(in the rows, 128 means zero)
Each row has two labels, one from each of two sets.
[101 138 141 113 116 119 126 154 119 125 123 135 123 102 156 155 133 108
 133 108 120 123 139 146 127 108 139]
U & Ful
[ 89 158 147 116 116 152 128  97 128 130 132 115 134 107 104 114 143 122
 149  61 121 127 142 134 119 115 121]
H & Ful
[144 133 132 113 126 129 119  92 140 143 142 129 138 109 138 153 129 130
 131 104 129 145 147 132 141 120 102]
H & gida
[138 134 122 107 130 123 120  95 140 139 136 124 122 114 134 130 126 147
 133 114 131 135 136 116 135 129 108]
H & gida
[165 124 110 116 150 135 138  63 137 138 128 111 116 147 130 124 142 137
 129  63 153 138 126 138 116 145 111]
H & Limus
[132 122 127 133 128  91 129 167 154 116 141 136 127 111 142 144 108 136
 126 180 115 135 132 117 155 124 121]
C & gida
[ 95 133 147 126 116 140 124 149 129 131 134 138 137 117 143 149 126 113
 124 115 116 124 124 137 129 113 140]
U & Ful
[124 136 138 116 130 142 128  90 123 124 128 129 130 115 121 127 139 128
 139  90 126 128 142 136 128 122 115]
H & Ful
[121 121 148 111 118 101 131 153 116 112 114 154 136 129 115 118 132 111
 131 163 120 127 131 138 130 129 135]
C & Ful
[154 125 130 130 128 119 131 108 146 125 137 124 134 115 140 139 130 129
 128 130 127 135 137 125 143 125 118]
H & gida
[137 110 153 143 127 121 136 156 117 129 119 136 146 131 129 140 134 115
 124 145 129 125 128 152 121 122 152]
C & Ful
[129 128 137 118 135 150 126 115 119 130 108 127 119 125 111 106 138 127
 124  79 140 127 123 155 119 125 136]
H & Ful
[104 120 148 126 106 110 136 185 130 127 119 142 148 139 136 129 117 108
 127 133 124 123 126 142 119 108 149]
U & Ful
[134 111 136 141 141 118 129 150 142 141 136 113 133 160 129 114 125 117
 113 114 135 136 118 143 145 140 122]
C & Limus
[113 133 147 119 114 143 125 115 119 129 115 136 134 128  99 128 153 115
 139  85 128 123 130 151 114 118 142]
H & Ful
[109 139 141 115 127 116 128 122 120 118 118 142 120 106 101 125 142 120
 142  88 131 136 121 156 120 121 147]
H & Ful
[133 136 138  79 113 128 124 105 126 126 109 149 121 103 108 154 152 124
 148  69 128 126 133 159 107 102 132]
H & Ful
[151 126 145 128 132 133 126  71 131 141 142 128 139 109 130 136 138 130
 135  93 129 139 129 131 126 122 103]
H & gida
[111 137 125 130 123 176 117  86 112 131 122 126 135 112 118 134 145 122
 139  70 125 127 134 138 107 125 137]
H & Ful
[140 109 116 106 122 125 122  74 146 137 147 126 133 102 157 159 137 143
 131  99 128 134 146 111 134 120 100]
H & gida
[116 112 132 126 101 146 125 131 127 138 127 146 140 137 144 148 144 130
 132 116 121 105 138 135 111 109 136]
C & Ful
[111 147 146 108 121 155 120  86 115 127 116 131 136 117 107 124 154 120
 142  75 129 123 128 150 107 117 135]
H & Ful
[127 132 113 125 137 135 119 107 148 140 142 102 128 144 134 147 130 136
 124 107 134 130 123 108 133 140 116]
H & Limus
[132 124 145 121 121 126 133 117 116 112  94 147 124 120  97 120 144 113
 139  84 137 132 127 150 119 112 141]
H & Ful
[146 146 120 146 129 126 133 158 138 133 132 127 128 165 125 120 125 121
 112 134 131 129 120 133 126 137 108]
C & Limus
[128 118 128 139 128  95 133 146 139 135 140 137 138 161 130 108 123 124
 115 150 133 133 122 120 134 120 126]
U & Mesak
[113 130 139 135 125 139 123 104 137 135 147 113 152 140 134 107 136 126
 130 138 126 134 109 101 132 143 105]
H & Mesak
[159 116 130 132 127  97 130 131 145 129 134 142 130 119 133 143 128 123
 120 145 128 142 129 127 136 125 126]
C & gida
[131 109 119 138 133  93 144 187 133 121 120 122 116 152 124 124 111 125
 120 152 126 127 111 133 143 129 143]
U & Limus
[114 118 134 121 105 102 138 181 128 136 116 149 126 134 129 157 147 122
 125 132 115 121 132 137 122  95 158]
U & Ful
[169 113 114 132 140 103 131  95 142 128 112 129 139 152 132 114 138 134
 124 109 152 135 118 130 117 127 114]
H & Limus
[138 116 134 123 123 105 137 133 125 119 106 147 126 131 122 134 141 121
 131 152 133 129 137 148 114 116 131]
U & Ful
[151 129 133 107 129 130 122  86 141 135 145 125 118 107 141 155 130 133
 131  78 128 140 141 127 134 122 103]
H & gida
[109 155 154 113 113 175 118 119  96 136 132 124 138 112 116 143 142 119
 139  65 113 115 136 148 119 114 131]
H & Ful
[148 128 120 113 125 108 127  83 139 132 137 131 120 116 139 138 143 140
 130 116 134 140 139 123 133 127 103]
H & gida
[137 119 135 119 120  98 125 139 145 115 143 136 134 131 134 137 130 117
 118 136 128 137 138 123 143 114 113]
U & gida
[119 135 130 121 135 131 127  97 128 130 115 123 130 136 108 107 127 130
 136  73 140 148 119 142 124 122 130]
H & Ful
[114 137 154 121 119 165 125 105 122 124 118 130 138 122 111 131 142 130
 134  82 124 120 132 136 103 116 136]
H & Ful
[121 129 141 127 110 114 110 171 123 121 125 149 123 101 124 159 119 112
 134 155 122 125 134 148 134 105 143]
U & Ful
[125 113 158 132 113 126 135 146 129 133 115 158 134 139 124 142 144 116
 131 108 128 132 126 162 115 107 142]
C & Ful
[144 118 121 126 139 133 106 108 142 137 135 114 125 149 136 141 130 126
 118  88 138 134 127 128 127 137 115]
H & Limus
[131 110 127 127 123 115 135 162 123 125 121 146 121 106 121 156 124 123
 124 135 120 107 132 148 121 113 140]
U & Ful
[124 118 147 119 113 125 135 167 126 127 129 144 133 129 117 143 127 113
 123 139 129 131 125 144 125 112 145]
U & Ful
[125 135 147 120 132 138 126 112 124 135 125 132 145 124 118 129 137 124
 137  91 127 132 131 145 119 121 133]
H & Ful
[124 121 130 122 118 102 128 173 145 133 147 129 124 119 143 153 115 122
 114 147 119 127 135 117 151 117 128]
U & gida
[144 118 123 135 132 117 127 130 132 124 140 124 132 121 126 129 118 124
 122 154 129 133 134 125 139 138 111]
U & gida
[  4 202 223  93 101 247  95 226 139 178 243  49 161  68 130 200  96  87
 128   4  71 114 138 104 213 104 137]
U & Ful
[104 131 155 135 119 135 132 175 119 127 116 138 129 105 150 149 120 106
 130 131 118 119 130 146 131 111 151]
U & Ful
[116 121 136 128 126 130 131 171 140 137 146 115 126 142 142 140 116 122
 113 116 121 135 128 117 136 128 140]
U & Limus
[120 129 143 105 107 140 128  94 122 132 120 153 133 118 120 134 153 132
 140  70 133 125 139 145 110 113 115]
H & Ful
[145 126 133 117 129 125 124  87 143 133 133 123 139 127 130 131 139 135
 126 109 137 137 138 117 126 127 103]
H & gida
[121 122 132 119 123 106 138 171 126 129 114 132 118 144 124 145 135 113
 129  98 128 130 126 141 129 115 147]
U & Ful
[172 104 123 143 129 114 129 124 133 127 133 144 141 129 145 139 129 129
 129 181 130 137 131 144 128 128 115]
C & gida
[162 100 115 148 142 106 133 132 119 131 120 124 130 170 138 111 134 131
 112 140 148 137 127 131 105 163 136]
U & Limus
[149 106 126 138 125 110 131 144 144 129 147 143 127 119 147 146 116 128
 108 177 128 142 132 125 147 122 101]
U & gida

Each row has two labels, one from each of two sets.
[141 146 140 141 138 105 119 151  89 110 166 139 153 140 131 117 141 132
  99 125 143 129 157 111 141  90 122]
M & D
[119 146 142 158 143  90 138 140  95 136 162 140 143 150 153 114 117 122
  94 107 133 117 132  97 137 123 130]
Q & D
[134 129 129 172 137 132 120 167 121 103 150 137 154 130  94 185 126 123
  87 117 158 144 142 123 151 134 107]
Q & B
[127 143 143 118 151  94 108 140 119 132 156 134 147 145 142 101 121 117
  97 120 121 122 146 120 120 109 130]
L & D
[124 136 132 153 140 130  97 153 142 113 137 123 136 138 107 145 112 108
  96 121 132 141 128 135 134 125 108]
M & B
[150 130 141 128 147 134 121 127 158 143 157 135 135 162 137 144 125 134
  71 110 144 127 148 133 111 130 154]
V & D
[124 140 128 158 139 126  98 142  89 127 183 121 119 151 113 110 105 112
  86 116 112 131 143 137 129 113 127]
M & A
[128 137 131 174 136 115 140 156  81 111 175 123 117 154 122 126 120 131
  95 103 138 128 146 114 140 126 122]
Q & A
[119 127 133 164 134 133 141 140  77 117 154 128 124 134 127 100 119 108
 136 105 117 118 149 126 120 127 126]
Q & A
[130 139 143 147 142 117 133 161  94 132 160 127 150 128 132 115 106 125
 109 113 129 122 163 123 135 120 123]
M & A
[139 143 150 111 155 114 102 171 151 128 148 125 141 125 141 115 109 110
  93 120 124 129 148 128 125 107 121]
L & D
[142 134 132 129 128 115 139 115 106 132 147 130 137 111 150 106 148 137
 116 124 136 111 118  99 143 111 117]
Q & D
[116 124 148 173 148 129 135 148 105 128 138 132 174 125 141 118  93  97
 123 108 115 106 145 115 125 133 111]
Q & G
[120 147 121 153 121 103 121 148  88  90 148 118  98 163 122  79 130 119
 126 111 119 143 142 129 136 104 120]
M & A
[137 130 135 171 139 123 120 162 104 108 165 134 109 145 109 157 143 135
  84  85 168 141 119 103 153 130 114]
Q & A
[149 147 140 140 134  98 140 124 117 125 145 127 130 173 156  94 146 139
 111 119 132 123 145 119 128 104 144]
M & D
[153 128 132 130 134 129 127  95 137 156 157 126 148 150 149 138 134 137
  82 132 141 115 126 121 122 124 155]
V & D
[133 140 140 153 145 128 115 171 126 110 139 130 140 144 109 142 113 117
 107 116 134 137 144 132 141 125 111]
M & B
[ 99 137 132 149 138 123 134 147 117 107 124 136 161 132 120 132 110 112
 131 123 122 131 162 134 121 120 120]
M & G
[118 136 121 175 129 119 128 152  88 116 154 115 101 185 111  95 116 117
 107 112 114 133 158 139 123 120 137]
M & A
[120 143 142 130 133 103 120 140 125 137 140 119 147 152 150 104  90 115
 106 135 108 126 144 128 123 120 129]
M & D
[130 121 137 183 134 121 163 156  87 116 143 135 104 135 132 120 135 127
 125  93 146 125 124  99 147 136 111]
Q & A
[109 146 126 146 132 114 106 173  95 114 170 122  78 147 113  95 117 123
 102 110 127 148 135 128 129 112 117]
M & A
[105 146 153 122 159 116 107 165 141 115 126 147 154 129 142  97 112  92
 111 111 117 131 147 113 116 125 122]
M & G
[120 133 138 126 141 120 124 165 161 133 110 125 116 142 136 123 100 126
 114 113 120 140 133 136 127 156 127]
M & B
[110 135 134 152 132 132 122 170 122 106 129 135 132 137 113 135 104 106
 122 119 125 143 151 133 127 138 116]
M & B
[124 127 129 159 133 135 139 170 135 121 107 135 122 126 128 137 101 122
 122 115 131 117 122 117 149 147 103]
Q & B
[136 138 135 148 138 117 152 111 115 151 165 122 124 175 158 128 125 138
  81 104 139 114 132 115 117 131 149]
V & D
[121 137 139 165 136 111 152 147 105 127 126 129 142 134 147 105 113 118
 133 116 118 111 128 105 138 135 114]
Q & D
[127 147 130 150 127 101 127 140  85 121 161 125 117 152 132  90 137 126
 114 117 127 131 142 112 137  97 129]
M & A
[124 124 149 142 149 127 140 175 135 117 103 127 128 118 141 112 102 107
 137 106 121 132 135 115 137 144 110]
Q & B
[145 150 127 144 135 118  91 132  92 117 194 127 120 161 109 121 130 127
  74 126 135 144 151 136 128  88 131]
M & A

Each row has two labels, one from each of two sets.
[125 135 135 115 120 120 137 117 129  75 142 136 162 130 140 131 129 114
 131 129 119 129 136 144 174 142  68]
Fas & Nur
[136 141 126 130 136 133 130 105 130  95 132 124 181 130 140 149 129 126
 147 122 127 121 136 139 126 131  87]
Fas & Nur
[141 110 129 124 144 152 139 126 130  91 140 125 121 123 130 138 118 119
 141 111 144 128 134 118 111 122 121]
fom & Nur
[141 106 129 139 132 162 135 104 126 100 130 112 162 133 132 148 133 142
 152 127 129 123 132 124  71 127 105]
fom & Nur
[133 122 130 143 126 138 137  96 117 121 127 106 184 134 127 134 137 143
 152 150 121 117 133 138 123 136  69]
Fas & Nur
[146 123 137 134 129 135 137 108 130  86 126 134 182 126 137 130 129 104
 133 152 130 142 129 138 170 146  86]
Fas & monug
[121 141 135 129 107 117 135 112 116  97 137 118 177 137 134 119 134 136
 134 136 109 128 124 142 165 138  48]
Fas & Nur
[145  92 133 150 114 171 140 116 115 109 123  95 147 134 133 133 128 142
 135 138 125 131 124 114  56 125 113]
fom & Nur
[153  87 132 148 138 155 134 117 126 177 112 114 119 125 115 128 128 127
 134 171 144 136 117 112 114 135 154]
fom & monug
[128 136 132 127 124 130 133 106 123  82 139 121 188 138 133 132 134 127
 144 133 116 119 136 141 154 140  52]
Fas & Nur
[132 132 131 127 132 142 137  86 125  76 141 125 201 127 138 140 134 124
 155 130 127 121 141 143 136 140  55]
Fas & Nur
[123 152 136 109 126 115 138 126 129  44 149 134 160 129 154 127 122 115
 130  98 117 131 133 142 156 134  72]
Fas & Nur
[154 119 131 132 143 142 134  94 132  84 131 141 187 130 137 144 132 111
 147 140 133 126 142 139 139 143  97]
Fas & monug
[115 125 128 113 148 120 140 108 125 107 144 124 141 126 128 135 125 115
 152 110 133 120 140 126 171 124  68]
Fas & Nur
[157 123 133 134 151 152 145 103 130 108 123 117 167 118 137 151 117 120
 153 127 146 121 135 126 107 137 118]
fom & Nur
[131 112 129 126 126 156 134 111 127  48 143 124 168 135 144 136 131 122
 140 116 118 132 130 133 114 137  70]
Fas & Nur
[144 110 131 137 146 134 133 116 126 166 116 125 115 118 112 137 125 122
 138 149 149 129 126 123 133 130 146]
fom & monug
[142  99 129 142 127 162 133 121 123 110 125 107 142 129 130 136 131 136
 140 131 128 129 122 119  77 127 113]
fom & Nur
[128 132 137 116 126 130 140 118 123  38 149 127 161 131 148 130 124 116
 138 110 120 131 130 138 164 135  49]
Fas & Nur
